Group, then class:
[ -8 -18  10   2 -24  -2  13   2  30  10  39  30 -13 -10  43  27   7  38
  18   0 -28   6 -87 -39 -11   3 -11 -19  -2   6   4 -17   5  11 -10   3
  27] -> (13)/lil
[ -7 -12 -21 -15 -17  10 -10 -15  21  27  36  11  21 -27  -2 -11   1 -18
   1  11  11  34  52  61  -1 -36  20  11  16  25 -19 -14 -34   7  -3  27
   9] -> (9)/bune
[ -8  -8   8 -11 -32 -27  -6  25  28  10  -3  16  -4 -17  36  32  35  11
  35   8 -59  12 -86 -31 -20   2  13   6  21   5  22  -6  28  23 -10  -6
   7] -> (13)/lil
[  1  35  -8  36  55  34   2 -10  23  -1 -39  -3 -23  12 -17  -4 -13   2
 -23 -33 -36   3  -8 -67  11  29 -19  13   9 -11  29  31  39 -28  -9  41
  25] -> (17)/perub
[ 40  17 -18   2  -1  11 -21 -54  21   1  -2 -17  -3  -7  -2   3 -14  -3
   0   6 -10   5  22  -1   2   0   7  11 -10   6 -20  21   5   9  13   2
   9] -> (18)/vefo
[  1   8 -16 -13 -18 -24 -21 -14   7  16  22  13  23 -39 -13 -28   4 -40
   9  20  35  35  38  31  -6 -32  15  34  26  18 -12   1 -26  13  17  14
 -29] -> (9)/bune
[  2  13 -33  -6   1  38 -28 -83  23  12  -6  -3 -22 -43 -22 -16 -13  -8
   8  -3  14  -7  -4  25 -25 -16  26  21   1   8 -32  -4 -45  22  17  16
   8] -> (18)/vefo
[ -6  50  11  33  38  14  -1 -13  22  -4 -42  -5 -16   6  -6  -8 -16 -17
 -40  10 -15   7  17 -40  -2  -1 -12  28  -7   9   4 -13  10 -13  -1  44
   1] -> (17)/perub
[-10  32   5  13  21  12   8  -3  10  -1 -34  -6  19  -5  -8  19 -13 -22
 -12   1 -16   3 -12 -59   7  11 -24  11 -17 -24  12 -11  24 -14   4  18
  10] -> (17)/nosek
[-12 -13  -4  16  -5 -30  12  11  10  15 -14  23 -19 -15  34  24  14  19
   7  -2 -15  -3 -60 -24  -8   6   7  10 -11   7   6 -22   3  18   0   3
  23] -> (13)/rodu
[  6  -6  -2 -30  -8 -19  -1 -12  30   2  11   5  12 -29  29  27  19  54
  11 -29 -50  -9 -76 -53  -7   2  -5 -14   7   7   2 -52 -25   6 -12  11
   0] -> (13)/rodu
[  2 -38 -26 -15  -7   2  -6 -22  22   6   2   4  -2 -12 -16 -14  -2 -19
  -3  19   3  -1   6  31 -22 -23  14   6 -20  14 -38 -16 -45  27 -14  21
  16] -> (18)/soven
[  7  -2 -30 -31  -1  -9 -18 -28  -4   3   4  12  35 -34 -22   5   1 -25
  18   9  26  24  36  27  13  -5   3  -8   0   6  -2   2 -41  28   0  23
   2] -> (9)/pavu
[-23  44  18  12  25  16  12  -7  20  20 -38  23  21   0 -11   1  -7 -42
  33 -16  11  17  37 -17   7  14 -37   6 -26   4   3 -28  30 -11   5  44
  -5] -> (17)/perub
[  3  49 -15  12  42   3   6 -12  13 -28 -19 -27  -7   8  16   9  -8 -14
 -13  -2  -6  -5  -7 -67 -22  -7 -25  10 -12  48 -10  -4  11 -10   2  25
   0] -> (17)/perub
[-22  75   4  23  28 -16  14 -13   6 -10 -61  12  -7  20 -20   7   0 -37
 -28  -5   9  20   0 -33 -19 -10 -37  24 -11  16  28 -32  -2 -20   6  38
  -1] -> (17)/perub
[  9  20 -10  -9   2   3 -16 -38   1  15  11   3  19 -19   1  18 -17  -2
   4   6  10  14  24 -20  -9  -8  21  24 -15  16 -20  -3 -31  11  12 -12
  23] -> (18)/vefo
[-11  36  -7  18  14  18  13 -15  24  20 -17   4   6 -14 -15  11  -2 -24
 -26 -17  -6   7  31 -26   1  19 -34 -11  -4  20  -5 -11   2 -20 -14  80
   3] -> (17)/nosek
[ -8  10 -27 -15 -13   5 -23 -39  31  18  25  22  10 -43  10  -9  -4  -1
  -6  -1  21  23  39  15 -70 -12  10  13   7   6 -29  -9 -48  23   0  41
  10] -> (9)/pavu
[  3  11  -1  22 -17   4 -12 -23  15  34  19   8  17 -35  31  -2   3 -18
   6 -31   2   0  10  13   5  10 -32  12  20 -12 -23  21 -15  13  11  21
   3] -> (18)/soven
[-15 -31   4   2 -27 -20  10  23  17   8  14  33 -11  -6  37   7  14  17
  10   8 -31  23 -77 -15 -17   9   6  -3  -7   0  -4 -13  33   7  -4  -8
  35] -> (13)/rodu
[ -9 -62  -1  -8 -32 -12   2   6   3   7  -4  26  -8 -12  26  40  10  38
  19   7 -38 -18 -64   4 -17  -9  22 -10 -26 -13 -29 -13  -3  16  -6  -3
  63] -> (13)/lil
[-11  48  19  28  31  -1  -3   8  11 -45 -50   8   3  -7  -7  35  -6 -44
 -22  -2  12  21   6 -55   1  10  -6  10  -2  15  14 -10  30 -20  -4  20
 -14] -> (17)/nosek
